Below is a small trained network, with its code and all its weights. Each question gives an input and a class and asks what happens when units are switched off, that is, made to give their printed mean instead of their output.

import numpy as np


def w(rows, s, z=0):
    codes = np.array(rows[::2]) - 128.0
    scale = np.full(codes.shape[1], s)
    scale[-1] = z or s
    return codes * scale


def f(y):
    return y / 2 * (1 + np.tanh(0.7978845608 * (y + 0.044715 * y**3)))


def log_softmax(a):
    a = a - a.max(-1, keepdims=True)
    return a - np.log(np.exp(a).sum(-1, keepdims=True))


def net(x, mask):
    res = np.array(x, float).reshape(1, 8) / 4 @ E
    y = f(res @ A[0][:, :-1].T + A[0][:, -1])
    res = res + np.where(mask, y, B[0][:, -1]) @ B[0][:, :-1]
    return log_softmax(res[-1] @ U[:, :-1].T + U[:, -1])


A, B = {}, {}
E = w([
[126,134,125],'x0',
[127,125,125],'x1',
[127,128,130],'x2',
[56,68,52],'x3',
[129,128,127],'x4',
[74,254,38],'x5',
[130,130,127],'x6',
[219,70,59],'x7',
],0.0077)
A[0] = w([
[167,123,63,191],'neuron 1',
[252,126,143,96],'neuron 2',
[167,109,48,221],'neuron 3',
[105,121,183,58],'neuron 4',
[49,156,117,149],'neuron 5',
[112,121,176,253],'neuron 6',
[107,161,198,251],'neuron 7',
[143,163,140,102],'neuron 8',
[159,112,139,86],'neuron 9',
[187,69,170,117],'neuron 10',
[134,92,76,178],'neuron 11',
[79,73,190,158],'neuron 12',
[63,135,73,34],'neuron 13',
[137,159,125,76],'neuron 14',
[93,54,144,89],'neuron 15',
[185,104,114,171],'neuron 16',
[183,76,136,181],'neuron 17',
[114,98,122,85],'neuron 18',
[203,117,130,95],'neuron 19',
[136,130,75,33],'neuron 20',
[63,152,116,100],'neuron 21',
[106,123,117,70],'neuron 22',
],0.016,0.0036)
B[0] = w([
[178,190,154,207],'neuron 1',
[15,75,197,244],'neuron 2',
[166,198,154,236],'neuron 3',
[174,226,168,160],'neuron 4',
[146,15,111,237],'neuron 5',
[203,194,91,202],'neuron 6',
[203,166,37,227],'neuron 7',
[208,161,114,139],'neuron 8',
[122,112,170,152],'neuron 9',
[107,124,161,254],'neuron 10',
[171,207,123,198],'neuron 11',
[202,159,97,225],'neuron 12',
[84,70,123,221],'neuron 13',
[183,138,122,131],'neuron 14',
[167,194,44,194],'neuron 15',
[58,165,151,197],'neuron 16',
[136,137,149,233],'neuron 17',
[178,148,146,138],'neuron 18',
[57,107,172,191],'neuron 19',
[194,51,91,155],'neuron 20',
[144,2,126,205],'neuron 21',
[103,116,147,132],'neuron 22',
],0.0075,0.0076)
U = w([
[182,160,155,154],'0',
[191,94,31,216],'1',
[77,10,141,5],'2',
],0.012,0.003)

Each question gives the input, the list of numbers given to net, and the class t.
The units are the neurons (one row each of A and B). Each row of codes is followed by its name. A weight is (code - 128) times the scale printed after its matrix; where a second scale follows, it is the last column's (A, B and U).
mask holds one flag per neuron, in row order. A switched-off neuron (its flag False) gives its mean, the last column of its row in B, instead of its output. The means were averaged over made-up inputs and are rounded, as every weight is.
A unit's drop is (log p(t) with every unit on - log p(t) with that unit switched off) / (log p(t) with every unit on - log p(t) with every unit switched off).
The circuit of an input: a set's keep is (log p(t) with only the set's units on - log p(t) with every unit switched off) / (log p(t) with every unit on - log p(t) with every unit switched off). Starting from the 12 units with the biggest drops (on a tie, the unit counted first), units are removed one at a time, each time the one whose removal leaves the highest keep (on an exact tie, the one counted first), for as long as the keep stays at least 0.8.
units of the circuit, in order: the units of the circuit, biggest drop first
unit that matters most: the unit with the biggest drop
k most important neurons: the k neurons with the biggest drops, biggest first
drop when u is switched off: that unit's drop, to one decimal
input [-1,6,-3,1,5,-6,6,5], class 0: units of the circuit, in order => (neuron 5; neuron 17)
input [6,7,3,-3,-6,2,3,-5], class 1: unit that matters most => neuron 7
input [-3,5,-1,1,-4,-5,-7,4], class 0: units of the circuit, in order => (neuron 5; neuron 21; neuron 17)
input [0,-2,-8,3,5,-1,-5,2], class 0: units of the circuit, in order => (neuron 5; neuron 21)
input [5,7,3,-3,1,8,4,-5], class 1: 2 most important neurons => (neuron 7; neuron 2)
input [1,-1,-4,1,6,3,-7,-4], class 2: 2 most important neurons => (neuron 15; neuron 12)
input [7,6,0,0,-3,-2,-5,5], class 2: 2 most important neurons => (neuron 2; neuron 7)
input [-3,-2,5,2,4,-6,1,4], class 0: 2 most important neurons => (neuron 15; neuron 5)
input [6,-1,-1,2,1,-4,0,7], class 0: 3 most important neurons => (neuron 3; neuron 11; neuron 1)
input [6,7,-8,-3,5,0,5,8], class 2: 2 most important neurons => (neuron 2; neuron 19)
input [-5,6,-6,5,-6,-1,4,4], class 0: drop when neuron 5 is switched off => 0.2
input [4,5,-6,-4,3,-6,-3,5], class 2: drop when neuron 2 is switched off => 0.3
input [4,-3,-5,2,-6,-5,-7,-4], class 1: drop when neuron 3 is switched off => 0.2
input [5,0,7,6,4,-1,-6,7], class 0: most important neuron => (neuron 3)
